Below are the code and all the weights of a small trained network. Each question names an input and a class and asks about switching units off, where a switched-off unit gives its printed mean instead of its output.

import numpy as np


def w(rows, s, z=0):
    codes = np.array(rows[::2]) - 128.0
    scale = np.full(codes.shape[1], s)
    scale[-1] = z or s
    return codes * scale


def f(y):
    return y / 2 * (1 + np.tanh(0.7978845608 * (y + 0.044715 * y**3)))


def log_softmax(a):
    a = a - a.max(-1, keepdims=True)
    return a - np.log(np.exp(a).sum(-1, keepdims=True))


def net(x, mask):
    res = np.array(x, float).reshape(1, 4) / 4 @ E
    y = f(res @ A[0][:, :-1].T + A[0][:, -1])
    res = res + np.where(mask, y, B[0][:, -1]) @ B[0][:, :-1]
    return log_softmax(res[-1] @ U[:, :-1].T + U[:, -1])


A, B = {}, {}
E = w([
[59,111,195,70,221,127,94,214,104,203,72,120],'x0',
[179,172,99,109,155,82,55,139,60,38,58,99],'x1',
[105,154,138,138,128,138,155,110,125,129,104,110],'x2',
[200,190,135,223,224,212,43,80,119,148,246,54],'x3',
],0.012)
A[0] = w([
[223,159,114,175,76,129,145,45,170,69,213,89,140],'n1',
[90,121,162,114,225,178,73,173,99,181,122,99,155],'n2',
[149,139,147,165,153,133,175,128,150,167,164,167,2],'n3',
[149,155,181,128,220,138,124,204,158,154,123,110,109],'n4',
[172,195,113,122,176,130,42,109,88,58,83,54,16],'n5',
[88,100,154,146,119,197,158,108,220,231,219,101,72],'n6',
[188,194,139,175,225,255,79,131,137,134,201,77,30],'n7',
[122,109,168,99,161,85,136,173,133,178,119,90,179],'n8',
],0.01,0.0036)
B[0] = w([
[171,183,58,229,124,180,179,81,115,163,132,112,240],'n1',
[167,117,87,185,80,162,183,18,112,198,191,96,198],'n2',
[102,164,199,163,103,73,151,155,73,129,136,118,154],'n3',
[148,98,107,191,84,123,120,58,146,159,157,111,175],'n4',
[165,183,243,100,197,2,82,156,72,143,177,90,204],'n5',
[134,199,205,114,175,89,4,186,41,94,148,108,223],'n6',
[58,55,167,13,106,160,220,180,215,100,36,196,252],'n7',
[202,142,70,167,135,151,174,92,136,136,83,79,177],'n8',
],0.0093,0.022)
U = w([
[163,130,67,196,116,172,152,8,134,148,168,111,200],'0',
[89,82,128,72,95,122,180,179,184,117,72,154,144],'1',
[148,158,165,135,163,86,29,160,63,126,164,105,1],'2',
],0.014,0.0026)

Each question gives the input, the list of numbers given to net, and the class t.
The units are the neurons (one row each of A and B). Each row of codes is followed by its name. A weight is (code - 128) times the scale printed after its matrix; where a second scale follows, it is the last column's (A, B and U).
mask holds one flag per neuron, in row order. A switched-off neuron (its flag False) gives its mean, the last column of its row in B, instead of its output. The means were averaged over made-up inputs and are rounded, as every weight is.
A unit's drop is (log p(t) with every unit on - log p(t) with that unit switched off) / (log p(t) with every unit on - log p(t) with every unit switched off).
most important unit: the unit with the biggest drop
top k neurons: the k neurons with the biggest drops, biggest first
drop of u: that unit's drop, to one decimal
input [4,1,-3,-4], class 0: top neuron -> [n7]
input [-7,8,-7,1], class 2: top 4 neurons -> [n5, n2, n8, n4]
input [8,8,8,7], class 0: top 3 neurons -> [n2, n4, n6]
input [4,-8,-1,-7], class 2: top 2 neurons -> [n7, n6]
input [-7,6,-2,8], class 1: top 2 neurons -> [n7, n2]
input [5,-1,6,-5], class 0: top 2 neurons -> [n7, n8]
input [-1,4,7,4], class 1: top 2 neurons -> [n7, n6]
input [2,1,0,0], class 0: top 2 neurons -> [n7, n6]
input [4,-4,8,-4], class 0: top 2 neurons -> [n7, n5]
input [6,-4,7,7], class 1: top 2 neurons -> [n7, n1]
input [-5,-6,0,0], class 2: top 2 neurons -> [n6, n2]
input [4,2,-8,4], class 0: top 2 neurons -> [n2, n4]
input [-5,-7,5,-6], class 2: drop of n7 -> 1.0
input [3,3,0,7], class 1: drop of n7 -> 2.0
input [8,4,5,5], class 0: most important unit -> n2
input [-3,-8,2,4], class 2: drop of n6 -> 1.4
